Here is a tiny trained network, its code and every weight. The questions are about switching its units off for an input and a target symbol, where a switched-off unit gives its printed mean instead of its output.

import numpy as np


def w(rows, s, z=0):
    codes = np.array(rows[::2]) - 128.0
    scale = np.full(codes.shape[1], s)
    scale[-1] = z or s
    return codes * scale


def f(y):
    return np.maximum(y, 0)


def softmax(a):
    e = np.exp(a - a.max(-1, keepdims=True))
    return e / e.sum(-1, keepdims=True)


def log_softmax(a):
    a = a - a.max(-1, keepdims=True)
    return a - np.log(np.exp(a).sum(-1, keepdims=True))


def net(x, mask):
    ids = ['ΞΦαβγεζητ'.index(c) for c in x.split()]
    T = len(ids)
    res = E[ids] + P[:T]
    u = 0
    for l in range(2):
        q, k, v = (res @ M[l].T for M in (Q, K, V))
        z = softmax(np.where(np.tri(T) > 0, q @ k.T / 4**0.5, -1e9)) @ v
        res = res + np.where(mask[u], z, O[l][:, -1]) @ O[l][:, :-1]
        u += 1
        y = f(res @ A[l][:, :-1].T + A[l][:, -1])
        res = res + np.where(mask[u : u + 16], y, B[l][:, -1]) @ B[l][:, :-1]
        u += 16
    return log_softmax(res[-1] @ U[:, :-1].T + U[:, -1])


Q, K, V, O, A, B = {}, {}, {}, {}, {}, {}
E = w([
[210,212,144],'Ξ',
[152,201,100],'Φ',
[115,94,194],'α',
[120,109,148],'β',
[167,218,116],'γ',
[5,132,110],'ε',
[144,177,157],'ζ',
[101,102,148],'η',
[90,100,149],'τ',
],0.021)
P = w([
[86,183,173],'0',
[231,7,37],'1',
[188,88,164],'2',
[103,165,177],'3',
[42,102,10],'4',
[204,80,176],'5',
[128,182,186],'6',
],0.011)
Q[0] = w([
[93,9,194],'0.h0',
[123,85,198],'0.h0',
[102,28,183],'0.h0',
[219,224,135],'0.h0',
],0.013)
K[0] = w([
[69,1,238],'0.h0',
[92,108,171],'0.h0',
[81,11,153],'0.h0',
[210,188,149],'0.h0',
],0.0095)
V[0] = w([
[69,97,50],'0.h0',
[111,97,166],'0.h0',
[72,147,221],'0.h0',
[200,1,74],'0.h0',
],0.0082)
O[0] = w([
[85,208,19,1],'0.h0',
[255,169,139,158],'0.h0',
[147,249,170,236],'0.h0',
[160,189,177,29],'0.h0',
],0.0058,0.003)
A[0] = w([
[104,170,248,82],'0.n0',
[175,165,136,97],'0.n1',
[120,108,94,39],'0.n2',
[154,190,111,26],'0.n3',
[114,155,146,13],'0.n4',
[133,60,140,250],'0.n5',
[92,109,130,102],'0.n6',
[119,167,147,86],'0.n7',
[91,131,165,83],'0.n8',
[72,104,28,254],'0.n9',
[207,118,212,183],'0.n10',
[104,160,126,77],'0.n11',
[130,66,104,102],'0.n12',
[52,156,87,165],'0.n13',
[107,147,157,88],'0.n14',
[90,189,130,59],'0.n15',
],0.015,0.0045)
B[0] = w([
[86,127,144,232],'0.n0',
[2,108,127,155],'0.n1',
[86,154,211,134],'0.n2',
[208,224,172,132],'0.n3',
[22,71,24,133],'0.n4',
[174,114,121,170],'0.n5',
[90,171,66,138],'0.n6',
[73,177,85,146],'0.n7',
[83,121,76,150],'0.n8',
[196,30,179,182],'0.n9',
[128,62,137,254],'0.n10',
[84,120,76,139],'0.n11',
[144,224,60,139],'0.n12',
[249,178,67,173],'0.n13',
[71,115,70,148],'0.n14',
[143,102,101,150],'0.n15',
],0.0072,0.016)
Q[1] = w([
[21,155,152],'1.h0',
[255,194,117],'1.h0',
[56,158,91],'1.h0',
[144,225,130],'1.h0',
],0.0057)
K[1] = w([
[193,166,197],'1.h0',
[255,126,139],'1.h0',
[243,64,110],'1.h0',
[60,68,185],'1.h0',
],0.0093)
V[1] = w([
[59,106,177],'1.h0',
[106,251,182],'1.h0',
[200,20,199],'1.h0',
[2,72,183],'1.h0',
],0.007)
O[1] = w([
[254,73,206,189],'1.h0',
[180,151,41,40],'1.h0',
[157,158,160,169],'1.h0',
[103,124,90,253],'1.h0',
],0.0069,0.0048)
A[1] = w([
[91,174,182,220],'1.n0',
[130,69,173,68],'1.n1',
[7,62,106,76],'1.n2',
[172,100,179,25],'1.n3',
[186,91,165,214],'1.n4',
[178,144,149,144],'1.n5',
[132,157,209,248],'1.n6',
[210,94,67,93],'1.n7',
[52,175,110,112],'1.n8',
[175,90,120,192],'1.n9',
[84,220,88,4],'1.n10',
[137,187,192,66],'1.n11',
[141,69,54,38],'1.n12',
[181,242,162,138],'1.n13',
[120,129,223,139],'1.n14',
[186,69,105,249],'1.n15',
],0.013,0.0036)
B[1] = w([
[159,121,171,170],'1.n0',
[165,166,94,237],'1.n1',
[150,78,160,212],'1.n2',
[113,181,93,203],'1.n3',
[90,107,120,250],'1.n4',
[158,94,125,157],'1.n5',
[137,181,127,202],'1.n6',
[139,122,135,200],'1.n7',
[89,147,105,153],'1.n8',
[90,124,115,208],'1.n9',
[96,152,95,147],'1.n10',
[90,124,175,139],'1.n11',
[128,180,251,172],'1.n12',
[184,30,83,140],'1.n13',
[156,190,123,227],'1.n14',
[88,104,89,244],'1.n15',
],0.012,0.013)
U = w([
[145,196,160,157],'Ξ',
[195,156,85,108],'Φ',
[201,112,198,169],'α',
[147,115,142,193],'β',
[142,175,99,5],'γ',
[79,179,144,167],'ε',
[109,5,152,104],'ζ',
[103,75,141,239],'η',
[64,125,142,11],'τ',
],0.014,0.0029)

Each question gives the input, a string of symbols that net reads in full, and the target symbol t.
The units are the heads (4 rows each of Q, K, V and O) and the neurons (one row each of A and B). Each row of codes is followed by its name. A weight is (code - 128) times the scale printed after its matrix; where a second scale follows, it is the last column's (O, A, B and U).
mask holds one flag per unit, layer by layer, with each layer's heads first. A switched-off unit (its flag False) gives its mean, the last column of its rows in O or B, instead of its output. The means were averaged over made-up inputs and are rounded, as every weight is.
A unit's drop is (log p(t) with every unit on - log p(t) with that unit switched off) / (log p(t) with every unit on - log p(t) with every unit switched off).
The circuit of an input: a set's keep is (log p(t) with only the set's units on - log p(t) with every unit switched off) / (log p(t) with every unit on - log p(t) with every unit switched off). Starting from the 12 units with the biggest drops (on a tie, the unit counted first), units are removed one at a time, each time the one whose removal leaves the highest keep (on an exact tie, the one counted first), for as long as the keep stays at least 0.8.
circuit, biggest first: the units of the circuit, biggest drop first
top k neurons: the k neurons with the biggest drops, biggest first
top k neurons in layer l: the k neurons of layer l with the biggest drops, biggest first
input β τ α ε ε α β, target α: top 3 neurons -> [1.n0; 1.n2; 0.n13]
input α Ξ β, target Φ: top 2 neurons -> [1.n1; 1.n14]
input γ α Φ, target ζ: circuit, biggest first -> [0.h0; 1.n14]
input ε α ε ζ Φ Ξ τ, target Ξ: circuit, biggest first -> [0.h0; 0.n10; 1.n15]
input Ξ α γ ζ, target α: circuit, biggest first -> [1.n15; 1.n0; 1.n9]
input α α α α Φ, target ζ: circuit, biggest first -> [0.n9; 1.n14]
input Φ ζ α γ, target α: top 2 neurons -> [1.n13; 0.n10]
input ε α ε η, target ε: circuit, biggest first -> [0.h0; 0.n9]
input Ξ η α Ξ τ Ξ β, target Ξ: circuit, biggest first -> [0.h0; 1.h0; 1.n14]
input α τ ζ Φ γ β, target Φ: top 4 neurons -> [1.n1; 0.n9; 1.n12; 1.n14]
input Φ τ ζ ε Ξ α τ, target α: top 2 neurons -> [1.n2; 1.n0]
input τ η γ Φ τ Ξ τ, target Ξ: top 3 neurons in layer 1 -> [1.n15; 1.n4; 1.n0]
input γ α ζ, target ζ: top neuron in layer 1 -> [1.n14]
input α ε η, target Φ: top 2 neurons -> [0.n9; 1.n1]
input α ζ Ξ η, target Ξ: top neuron -> [0.n10]
input τ Ξ α Φ α ζ ζ, target α: top 2 neurons -> [1.n2; 1.n15]
input Φ β α Φ, target α: top 2 neurons -> [0.n10; 1.n15]
input α α τ γ, target α: top 2 neurons -> [1.n13; 1.n0]
input γ β Ξ, target ζ: top 2 neurons -> [0.n10; 0.n9]
input Ξ Ξ τ α β α, target γ: top neuron in layer 1 -> [1.n1]
input α α τ Φ, target α: top 2 neurons in layer 0 -> [0.n10; 0.n5]
input ε α η, target α: top 2 neurons -> [0.n9; 0.n13]
input ζ γ α β, target α: top 3 neurons -> [1.n2; 0.n9; 1.n15]
input Φ α ζ γ τ α α, target α: top 2 neurons in layer 0 -> [0.n10; 0.n0]
input ζ γ γ ε ε τ η, target ε: top 4 neurons -> [0.n9; 0.n10; 1.n8; 1.n10]
input Ξ ζ τ α, target α: top 2 neurons in layer 0 -> [0.n9; 0.n0]
input ε τ τ τ, target ε: top 2 neurons in layer 0 -> [0.n10; 0.n9]
input α τ γ β α ζ η, target α: top neuron in layer 0 -> [0.n13]
